In the rows, zero is written as 128.
Known rows:
drifla: [124 138 139 125 124 123 127 134 137 128 141 158 154 125 112 120 129 121
 126 118 125 151 141 122 128 125 120 124 169 116 119 105 120 132 119 134
 164 114]
laskon: [126 134 131 126 127 123 128 131 133 124 137 149 143 124 113 120 124 120
 128 119 129 150 140 122 128 125 124 115 166 117 123 106 128 135 120 131
 161 109]
zeli: [130 123 120 126 122 127 126 128 135 124 133 112 145 128 113 135 121 150
 126 120 134 143 128 125 127 131 122 120 146 119 120 106 140 119 121 122
 132 108]
trikomu: [128 120 124 127 146 127 126 132 146 125 130 114 105 123 114 142 127 141
 135 130 129 140 137 125 126 122 121 118 124 113 128 111 147 121 122 123
 123 115]
defuben: [126 121 129 126 132 136 125 125 154 127 156 187 115 140 116 122 136 120
 125 120 125 124 128 121 133 124 126 146 155 128 129 108 132 134 139 126
 130 113]
fitel: [125 122 118 123 117 117 127 125 112 130 121 125 108 123 113 140 118 136
 131 113 127 128 128 129 125 129 142 120 128 121 132 106 170 130 117 129
 128 133]
nukla: [127 128 129 134 138 118 132 130 116 135 122 112 115 125 136 120 140 129
 132 154 124 123 125 144 127 123 122 120 120 138 142 150 134 130 129 130
 124 103]
padrolos: [125 128 133 134 126 127 126 126 132 124 117 144 105 130 143 123 134 118
 125 142 130 119 122 124 137 124 168 121 127 135 135 160 115 121 143 121
 115 222]
fledrum: [137 121 115 125 113 138 129 129 131 126 126 113 138 129 114 147 122 157
 125 119 144 145 126 126 126 139 125 127 140 121 119 105 136 124 123 121
 136 103]
sagrom: [125 120 115 126 139 125 129 125 124 125 131 125 105 126 116 149 118 144
 143 118 129 143 143 122 128 122 134 123 149 117 127 104 181 129 121 120
 138 118]
trevur: [124 119 124 129 118 122 125 132 115 127 126 111 103 124 119 128 136 124
 132 128 126 129 126 139 124 123 127 120 118 126 138 157 139 132 121 123
 123 161]
griflo: [127 115 133 127 134 123 125 123 116 132 123 111 132 124 143 120 137 117
 140 149 129 122 135 127 128 126 124 144 118 151 156 155 113 115 128 124
 113 121]
droflam: [137 121 116 122 124 118 136 126 126 126 116 114 172 125 160 124 118 126
 124 134 127 122 125 123 131 124 123 118 119 141 119 118 119 117 122 127
 113 120]
truklor: [126 123 151 130 148 119 125 125 117 147 119 166 137 135 118 122 128 127
 123 145 128 124 121 127 130 128 132 120 120 134 138 105 134 137 133 146
 133 111]
botetu: [124 121 119 127 136 132 128 123 142 124 161 167 105 128 137 164 136 119
 129 117 130 118 143 121 126 124 122 129 145 120 128 104 200 115 139 123
 118 111]
tridir: [128 121 117 126 117 152 124 133 164 124 146 113 124 121 129 173 119 127
 125 116 139 122 129 125 126 126 122 132 116 116 119 111 143 116 133 126
 114 105]
flivi: [124 116 118 128 118 121 124 126 114 134 123 112 180 129 115 116 118 143
 123 128 128 130 123 131 127 137 126 122 120 140 125 105 115 116 120 136
 117 109]
vubra: [129 137 125 127 114 144 141 127 133 124 117 110 142 124 160 136 117 116
 128 116 127 121 124 122 126 128 121 119 117 124 120 130 115 114 143 128
 119 121]
drorik: [125 124 134 127 126 125 126 125 128 128 115 119 106 127 152 122 128 119
 125 139 130 118 125 119 132 123 141 122 122 138 126 148 117 116 142 124
 113 171]
zipla: [127 122 118 124 127 127 131 125 133 125 136 119 129 127 116 128 122 138
 131 114 130 141 134 123 128 126 122 119 148 122 122 108 154 122 120 122
 132 109]

Facts:
bosto ε nupok; botetu ε trugra; botetu ε fugisem; botetu ε plotar; botetu ε nupok; brebek ε skazal; brebek ε trevur
brebek ε plukli; brebek ε stogor; deplasa ε kliflur; deplasa ε kleru; drapagruk ε givom; drapagruk ε zustak; drapagruk ε totol
drapagruk ε rabu; drifla ε klabek; drifla ε tragor; drifla ε sebrir; drifla ε tagir; droflam ε skefo; droflam ε biko
droflam ε debuk; droflam ε gotro; droflam ε pledrom; fibo ε kliflur; fibo ε zeka; fitel ε kliflur; fitel ε biko
fitel ε pugo; gagron ε rako; gagron ε goter; gagron ε sagrom; gagron ε senom; gebi ε stabi; gebi ε pugo
grazetra ε laklar; grazetra ε memeplik; grazetra ε truklor; grazetra ε bragir; grazetra ε mifim; grazetra ε plaka; griflo ε ploflagron
grilaklek ε legol; grinu ε matorol; grobro ε klabek; grobro ε skedra; grobro ε grabrostar; grobro ε zeka; grofu ε vasimar
grofu ε biko; grofu ε plukli; grofu ε laskon; kages ε vubra; kages ε drorik; kekle ε tragor; kekle ε legol
kekle ε nupok; kladrotar ε skedra; kladrotar ε pledrom; klidros ε nudras; klidros ε goter; klidros ε zeka; kliflak ε plukli
kliflak ε brefafle; kliflak ε fonuk; kliflak ε klomoplin; kodre ε tridir; kodre ε skedra; kodre ε brefafle; kodre ε digrim
kuzin ε sagras; neples ε nonu; piplilar ε fledrum; piplilar ε bragir; piplilar ε stogor; pligrogrik ε nipono; pligrogrik ε sagras
pligrogrik ε kobin; plura ε plostivak; plustisas ε pledrom; plustisas ε tubral; skigus ε tridir; sogul ε skelas; sogul ε nipono
tegrifo ε stogi; tegrifo ε brastok; tiragre ε vasimar; tiragre ε zisem; tiragre ε matorol; tranepam ε grotren; tranepam ε lafa
tranepam ε gozize; tranepam ε tagir; tredrer ε trikomu; tredrer ε skedra; tredrer ε totol; tredrer ε flivi; troga ε muflonim
trukiruk ε debuk; trukiruk ε zisem; trukiruk ε totol; trukiruk ε rabu; vofes ε skedra; vudrus ε sagras; vudrus ε grabrostar
biko φ rokem; biko φ debuk; biko φ grabrostar; biko φ drifla; biko φ kodre; bragir φ tagir; bragir φ plaka
brefafle φ skedra; brefafle φ mapluk; brefafle φ trigukil; brestel φ zustak; brusuna φ plomo; brusuna φ grazetra; droflam φ drapagruk
droflam φ griflo; droflam φ piplilar; druren φ kladrotar; druren φ sebrir; fibo φ legol; fibo φ vofes; fitum φ skedra
fitum φ mifim; fitum φ plukli; fitum φ sebrir; fitum φ nonu; fledrum φ grobro; fledrum φ laklar; fledrum φ nudras
fledrum φ sagrom; fledrum φ troga; flistek φ dekofa; flistek φ tiragre; flivi φ fledol; flivi φ drapagruk; fonuk φ vasimar
fonuk φ zozon; gagron φ kodre; gagron φ laskon; gebi φ fugisem; gebi φ kodre; geko φ padrolos; geko φ kobin
givom φ stogi; givom φ kobin; kages φ rako; kages φ padrolos; kages φ drorik; kages φ nitin; kages φ defuben
klabek φ dekofa; klabek φ flito; kliflur φ flegral; kliflur φ truklor; kliflur φ trigukil; kuzin φ tragor; kuzin φ truklor
kuzin φ drapagruk; kuzin φ plukli; kuzin φ puzol; kuzin φ gotro; kuzin φ nitin; kuzin φ digrim; lafa φ kekle
lafa φ vofes; memeplik φ flegral; memeplik φ kliflak; memeplik φ gotro; memeplik φ brastok; mobu φ fitel; mobu φ kleru
mobu φ tredrer; mutebran φ kliflak; negufi φ grilaklek; neples φ fugisem; neples φ goter; neples φ stogi; neples φ pliskoli
neples φ trigukil; neples φ defuben; nipono φ griflo; nipono φ vofes; ploflagron φ tagir; ploflagron φ klomoplin; plustisas φ deplasa
plustisas φ grofu; plustisas φ stogi; plustisas φ pugo; plustisas φ vomak; plustisas φ klidros; plustisas φ grazetra; rabu φ grotren
sagras φ padrolos; sagras φ gufil; senom φ rokem; senom φ grabrostar; senom φ bosto; senom φ pligrogrik; skeflek φ vasimar
skeflek φ grabrostar; skeflek φ grazetra; skeflek φ gotro; skigus φ stuplam; skigus φ tragor; skigus φ vasimar; skigus φ brebek
skigus φ plostivak; skigus φ grilaklek; skigus φ klidros; skigus φ defuben; skoflol φ deplasa; skoflol φ zeka; skoflol φ puzol
skoflol φ pledrom; sopen φ zeka; sopen φ vomak; sopen φ gozize; stezek φ padrolos; stezek φ vudrus; stezek φ vomak
stezek φ nupok; taflum φ rako; taflum φ skefo; taflum φ tegrifo; totol φ tegrifo; totol φ vofes; tranepam φ botetu
tranepam φ brebek; tridir φ botetu; tridir φ plaka; trukiruk φ trevur; tubral φ nukla; tubral φ stogor; tubral φ flito
tubral φ digrim; vimosta φ plura; vimosta φ grinu; vimosta φ plotar; vimosta φ muflonim; vubra φ grilaklek; vubra φ zozon
zeli φ trikomu; zeli φ matorol; zisem φ botetu; biko ψ 550; bosto ψ 907; botetu ψ 550; bragir ψ 907
brastok ψ 204; brebek ψ 907; brefafle ψ 550; brestel ψ 550; brobra ψ 907; brusuna ψ 747; debuk ψ 907
defuben ψ 550; dekofa ψ 204; deplasa ψ 907; digrim ψ 550; drapagruk ψ 747; drifla ψ 550; droflam ψ 747
drorik ψ 747; druren ψ 204; fibo ψ 85; fitel ψ 592; fitum ψ 907; fledol ψ 85; fledrum ψ 550
flegral ψ 204; flistek ψ 747; flito ψ 747; flivi ψ 592; fonuk ψ 592; fugisem ψ 85; gagron ψ 592
gebi ψ 592; geko ψ 907; givom ψ 747; goter ψ 550; gotro ψ 747; gozize ψ 592; grabrostar ψ 204
grazetra ψ 592; griflo ψ 204; grilaklek ψ 747; grinu ψ 85; grobro ψ 85; grofu ψ 550; grotren ψ 550
gufil ψ 592; kages ψ 592; kekle ψ 747; klabek ψ 907; kladrotar ψ 592; kleru ψ 85; klidros ψ 85
kliflak ψ 592; kliflur ψ 85; klomoplin ψ 907; kobin ψ 550; kodre ψ 550; kuzin ψ 747; lafa ψ 85
laklar ψ 550; laskon ψ 550; legol ψ 907; mapluk ψ 747; matorol ψ 592; memeplik ψ 747; mifim ψ 907
mobu ψ 550; muflonim ψ 907; mutebran ψ 204; negufi ψ 550; neples ψ 747; nipono ψ 550; nitin ψ 592
nonu ψ 747; nudras ψ 747; nukla ψ 907; nupok ψ 550; padrolos ψ 747; piplilar ψ 907; plaka ψ 204
pledrom ψ 85; pligrogrik ψ 204; pliskoli ψ 85; ploflagron ψ 747; plomo ψ 907; plostivak ψ 550; plotar ψ 907
plukli ψ 907; plura ψ 907; plustisas ψ 747; pugo ψ 550; puzol ψ 747; rabu ψ 204; rako ψ 550
rokem ψ 592; sagras ψ 204; sagrom ψ 550; sebrir ψ 747; senom ψ 907; skazal ψ 592; skedra ψ 592
skeflek ψ 204; skefo ψ 747; skelas ψ 747; skigus ψ 592; skoflol ψ 747; sogul ψ 907; sopen ψ 204
stabi ψ 85; stezek ψ 592; stogi ψ 204; stogor ψ 592; stuplam ψ 85; taflum ψ 592; tagir ψ 592
tegrifo ψ 592; tiragre ψ 907; totol ψ 747; tragor ψ 550; tranepam ψ 747; tredrer ψ 550; trevur ψ 907
tridir ψ 85; trigukil ψ 204; trikomu ψ 85; troga ψ 747; trugra ψ 85; trukiruk ψ 907; truklor ψ 592
tubral ψ 747; vasimar ψ 907; vimosta ψ 592; vofes ψ 85; vomak ψ 550; vubra ψ 747; vudrus ψ 204
zeka ψ 592; zeli ψ 550; zipla ψ 550; zisem ψ 85; zozon ψ 85; zustak ψ 550

Rows:
No name comes twice in this set of rows, the named rows included.
[141 136 118 125 118 122 135 137 114 129 116 115 175 130 124 121 119 140
 125 142 139 132 125 155 126 136 126 119 121 139 123 141 113 137 119 138
 134 105] => fitum
[122 133 121 125 115 126 121 151 121 125 123 112 186 126 116 121 125 119
 124 116 134 135 124 144 127 133 127 127 118 115 118 145 114 141 120 136
 156 146] => senom
[147 130 119 127 142 152 123 135 163 126 125 111 168 134 117 119 118 145
 124 142 132 140 125 129 126 132 121 117 120 125 119 108 111 129 123 141
 135 110] => kliflur
[129 160 175 136 157 120 140 124 120 135 115 148 115 124 168 120 147 115
 127 146 125 119 129 122 130 121 123 120 120 124 126 127 117 114 152 141
 133 139] => gotro
[124 120 115 126 116 116 136 135 117 123 131 115 128 124 133 168 123 118
 126 115 136 115 123 148 129 126 123 122 118 130 121 151 147 117 128 122
 114 108] => bragir
[123 123 161 124 120 118 125 133 113 138 127 164 149 125 112 118 129 116
 124 121 127 138 127 125 125 125 121 129 149 116 122 104 124 142 125 143
 161 154] => rokem
[125 139 142 137 115 120 124 126 121 125 121 156 102 126 122 119 147 118
 133 131 126 119 122 125 129 126 135 159 121 141 135 181 113 147 137 123
 133 166] => stogi
[124 123 123 126 122 123 127 131 115 136 136 113 138 123 130 121 139 121
 127 158 128 139 122 134 126 126 118 127 118 143 149 150 121 114 135 125
 113 105] => piplilar
[123 117 117 127 116 124 127 131 116 126 135 111 101 127 136 160 140 119
 131 114 129 120 126 142 126 124 120 122 118 126 136 156 173 121 131 124
 116 126] => klomoplin
[123 120 118 124 116 126 124 128 117 131 139 113 131 125 118 122 133 119
 129 148 127 144 128 131 127 123 119 131 119 139 152 156 129 117 127 121
 115 154] => legol
[124 114 117 128 127 121 126 126 147 125 148 114 189 127 116 118 119 144
 123 129 128 159 130 120 132 124 120 119 149 138 126 106 125 115 119 122
 113 108] => nipono
[127 133 117 125 116 136 131 139 147 124 132 112 210 126 115 120 117 125
 126 115 140 151 125 124 125 136 128 121 162 117 120 107 113 128 117 136
 165 106] => biko
[123 119 122 126 152 124 127 126 159 131 150 112 113 124 118 118 135 134
 135 168 130 158 144 123 130 123 127 147 136 126 155 116 144 115 135 124
 115 113] => vofes
[130 118 128 127 164 119 128 127 153 131 136 115 127 127 125 121 132 138
 128 159 127 143 131 124 127 123 120 126 121 123 135 111 125 115 133 127
 115 108] => fledol

Now the same objects, written a new way:
Known rows:
skoflol: [133 114 134 142 170 131 111 132 156 155 126 150 105 119 177 160  89 129
 175 128 111 114 113 125 100 140 106 132]
droflam: [121 117 145 127 154  96 131 124 169 158 104 172 113 122 180 191 114 124
 169 132  91 116 121 118  96 127 111 133]
memeplik: [140 122 132 162 178 108 110 117 140 180 145 160 104 140 204 185  84 114
 180 171 123  87 106 123 105 138 122 117]
tubral: [122 141 121 122 161 120 151 121 194 139 109 164 124 131 175 154 112 127
 164 132  61 138 109 100  97 124  96 159]
zeli: [115 111 139 119 150 117 109 103 130 133 125 150 127 179 140 118 112 119
 168 138 128 140 143 128 124 128 119 119]
skefo: [142 132 133 142 121 150 124 135 154 121 128 129 125 101 133 169 113 132
 117 121  98 141 123 143 111 127 132 132]
troga: [142 134 129 145 124 153 124 134 157 125 130 128 126 106 138 168 117 132
 116 126  96 141 120 141 111 127 134 135]
skazal: [137 130 102 126 101 120 140 126 106 136 121 107 155 104 120 122 128 139
 110 126 131 127 122 145 153 140 126 117]
kekle: [135 121 140 134 113 133 120 131 156 132 113 136 124  99 128 183 126 137
 115 115 104 141 128 147 108 121 139 126]
klidros: [139 156 130 134 128 142 140 131 102 123 155 123 121  93 119 123 146  93
 102 129 133 115 132 113 125 168 161 105]
piplilar: [122 143 140 136 109 115 131 150 127  86 129 127 122 121  94 114 136 131
 104 131 131 118 138 115 137  95 132 153]
tegrifo: [127 118 116 113  88 102 140 123 104 139 100 119 155  93 110 140 144 145
 110 108 134 134 129 149 149 135 126 111]
grofu: [124 120 141 144 107 149 105 119 102 112 145 120 138 158 110 131 123 112
 120 149 137 147 155 148 137 129 146 105]
flegral: [119 132 128 145 106 147 157 150 105 161 150 115 142 153 154 152 171 119
 104 169 153 113 128 114 132 116 129 131]
mapluk: [139 136 129 148 123 152 124 131 153 127 135 130 128 108 140 170 114 127
 117 133  92 136 120 137 114 129 133 134]
vofes: [103 114 169  91  81  61 129 107 103 142  73 171 124  71  89 191 210 108
  99  81 130 126 156 122 111 141 172  87]
klomoplin: [126 144 134 132 111 121 128 148 133  84 129 124 122 125  91 103 134 135
 103 123 128 124 135 114 138  94 130 157]
trigukil: [115 135 123 143 102 153 162 147 112 155 146 118 146 153 148 143 174 120
 104 163 140 122 125 106 130 113 121 140]
plotar: [125 140 134 134 110 121 126 149 130  84 131 121 121 121  89 102 129 138
 102 127 133 120 133 118 136  96 133 153]
grazetra: [152 118 101 147 115 124 114 120  85 154 142 103 142 105 127 120 100 142
 120 145 171 109 113 161 155 147 138  95]

Rows:
No name comes twice in this set of rows, the named rows included.
[ 92 100 145 112 132 197 135 210 105 130 109 107 119 114 141  83 146 132
 169  73 144 132 134  89 110 161  43 155] => sagras
[127 109 114 124 167  98  83  83 151 133 122 146  94 169 104  70  94 170
 157 125 169 106  90 118 127  82 136 151] => senom
[134 133 106 133 101 128 142 141 100 130 125 104 157  98 123 120 125 132
 115 128 127 124 124 139 154 148 114 117] => nitin
[102 152 114 119  97 148 197 144 150 133 126 124 161 153 140 130 191 125
  95 152  98 150 124  88 125 106 112 165] => dekofa
[126 126 145 140 109 142 117 123 113 111 148 121 141 155 118 135 119 112
 121 156 135 146 160 144 135 125 146 106] => tragor
[118 153 129 129 107 122 142 148 144  79 126 127 129 126  90 100 138 135
 100 129 113 129 132 102 136  91 126 165] => tiragre
[163 112 120  90 209 108 187 156 249 121 130 132  93  69 166  97  21 182
 175 125 140 150 130 158  64 140 138 103] => vubra
[130 158 112 130 123 146 128  93 113 127 145 132 130 117 104 103 158 103
 100 127 116 127 107  99 130 150 163 125] => fugisem
[116 100 120 115 134 159 110 181  87 125 100 103 130  82 131  72  97 137
 180  68 141 120 123 119 139 187  51 129] => stezek
[136 159 127 130 127 137 145 128 109 121 151 126 126  93 119 121 152  94
  98 129 123 119 129 112 125 162 160 109] => stuplam
[136  88 114 138 178 118 123 108 122 210 158 128 103 174 181 116 103 155
 167 175 223  88 100 136 112 118 143 101] => skeflek
[119 134 137 142 106 142 124 116 112 109 143 128 148 162 119 135 133 105
 120 162 117 148 155 132 138 123 141 115] => digrim

